Below are the code and all the weights of a small trained network. Each question names an input and a class and asks about switching units off, where a switched-off unit gives its printed mean instead of its output.

import numpy as np


def w(rows, s, z=0):
    codes = np.array(rows[::2]) - 128.0
    scale = np.full(codes.shape[1], s)
    scale[-1] = z or s
    return codes * scale


def f(y):
    return y / 2 * (1 + np.tanh(0.7978845608 * (y + 0.044715 * y**3)))


def log_softmax(a):
    a = a - a.max(-1, keepdims=True)
    return a - np.log(np.exp(a).sum(-1, keepdims=True))


def net(x, mask):
    res = np.array(x, float).reshape(1, 4) / 4 @ E
    y = f(res @ A[0][:, :-1].T + A[0][:, -1])
    res = res + np.where(mask, y, B[0][:, -1]) @ B[0][:, :-1]
    return log_softmax(res[-1] @ U[:, :-1].T + U[:, -1])


A, B = {}, {}
E = w([
[91,81,241,206,164,208,158],'x0',
[13,166,161,117,104,109,52],'x1',
[127,136,125,103,135,151,125],'x2',
[138,42,102,117,7,183,92],'x3',
],0.013)
A[0] = w([
[125,147,122,110,87,97,59,123],'n1',
[167,121,149,155,212,137,188,147],'n2',
[183,110,123,147,112,90,100,115],'n3',
[155,132,49,92,76,115,94,139],'n4',
[96,74,187,147,137,196,157,149],'n5',
[207,102,81,134,122,128,156,171],'n6',
[105,122,141,142,208,119,166,118],'n7',
[158,148,78,75,26,97,127,132],'n8',
[62,168,153,120,147,102,101,120],'n9',
[138,176,192,159,230,138,146,119],'n10',
[100,183,184,150,230,107,167,173],'n11',
[59,129,162,143,149,138,94,115],'n12',
[121,50,159,164,57,213,110,101],'n13',
[11,167,156,130,110,110,10,170],'n14',
[90,182,162,158,124,152,91,137],'n15',
[190,122,66,98,48,96,70,166],'n16',
[148,202,64,90,139,46,130,178],'n17',
[131,197,67,116,185,69,127,172],'n18',
[40,159,142,126,92,113,80,152],'n19',
[149,219,118,118,167,79,141,166],'n20',
[161,102,132,150,147,117,231,149],'n21',
[245,110,124,130,136,142,197,245],'n22',
[147,213,85,81,162,48,144,173],'n23',
],0.011)
B[0] = w([
[87,95,106,53,67,84,76,176],'n1',
[118,162,162,215,102,163,151,208],'n2',
[100,128,118,140,139,150,102,147],'n3',
[52,166,66,133,158,107,102,212],'n4',
[198,121,180,170,109,129,136,211],'n5',
[100,151,79,180,197,167,119,203],'n6',
[101,187,169,158,93,119,127,177],'n7',
[50,191,89,112,172,100,76,218],'n8',
[151,126,194,102,145,72,58,179],'n9',
[81,191,178,199,109,116,105,212],'n10',
[151,198,186,177,149,89,109,231],'n11',
[152,108,158,134,143,108,67,175],'n12',
[205,9,63,101,140,159,161,204],'n13',
[157,118,156,39,82,42,1,245],'n14',
[182,118,178,114,142,84,68,173],'n15',
[61,136,87,120,183,106,111,235],'n16',
[173,39,67,92,123,141,153,215],'n17',
[219,45,99,132,116,179,133,196],'n18',
[135,107,147,66,87,100,55,202],'n19',
[220,78,135,121,90,181,159,188],'n20',
[123,137,133,170,108,178,139,195],'n21',
[98,169,95,251,192,228,178,253],'n22',
[198,34,90,132,97,162,156,208],'n23',
],0.009,0.019)
U = w([
[159,79,89,146,153,188,244,253],'0',
[183,72,119,97,74,116,124,173],'1',
[89,250,149,170,123,157,194,37],'2',
[122,226,166,130,156,62,108,74],'3',
[17,186,64,151,206,142,143,90],'4',
[2,154,99,75,99,73,118,57],'5',
],0.0094,0.0029)

Each question gives the input, the list of numbers given to net, and the class t.
The units are the neurons (one row each of A and B). Each row of codes is followed by its name. A weight is (code - 128) times the scale printed after its matrix; where a second scale follows, it is the last column's (A, B and U).
mask holds one flag per neuron, in row order. A switched-off neuron (its flag False) gives its mean, the last column of its row in B, instead of its output. The means were averaged over made-up inputs and are rounded, as every weight is.
A unit's drop is (log p(t) with every unit on - log p(t) with that unit switched off) / (log p(t) with every unit on - log p(t) with every unit switched off).
The circuit of an input: a set's keep is (log p(t) with only the set's units on - log p(t) with every unit switched off) / (log p(t) with every unit on - log p(t) with every unit switched off). Starting from the 12 units with the biggest drops (on a tie, the unit counted first), units are removed one at a time, each time the one whose removal leaves the highest keep (on an exact tie, the one counted first), for as long as the keep stays at least 0.8.
units of the circuit, in order: the units of the circuit, biggest drop first
unit that matters most: the unit with the biggest drop
top k neurons: the k neurons with the biggest drops, biggest first
drop of u: that unit's drop, to one decimal
input [4,-6,7,0], class 2: units of the circuit, in order : (n17 n2)
input [-6,0,-1,5], class 4: unit that matters most : n14
input [0,0,0,3], class 4: units of the circuit, in order : (n14 n20)
input [2,0,8,0], class 2: units of the circuit, in order : (n14 n17 n16)
input [8,1,6,0], class 3: top 2 neurons : (n22 n23)
input [8,8,-2,0], class 3: top 3 neurons : (n23 n17 n11)
input [-5,1,-8,5], class 5: top 2 neurons : (n22 n1)
input [1,-5,-2,-7], class 2: top 4 neurons : (n10 n11 n13 n7)
input [1,-6,7,-8], class 2: top 2 neurons : (n10 n11)
input [7,3,1,0], class 3: top 4 neurons : (n23 n17 n18 n20)
input [0,8,-6,2], class 5: top 4 neurons : (n23 n18 n20 n17)
input [8,8,1,1], class 1: top 2 neurons : (n13 n8)
input [7,5,-4,-3], class 3: drop of n11 : 0.0
input [0,4,1,-6], class 1: drop of n18 : 0.2
input [7,5,8,0], class 3: drop of n20 : 0.2
input [-8,-5,0,2], class 4: unit that matters most : n8
input [-7,1,1,-3], class 1: drop of n22 : 0.5
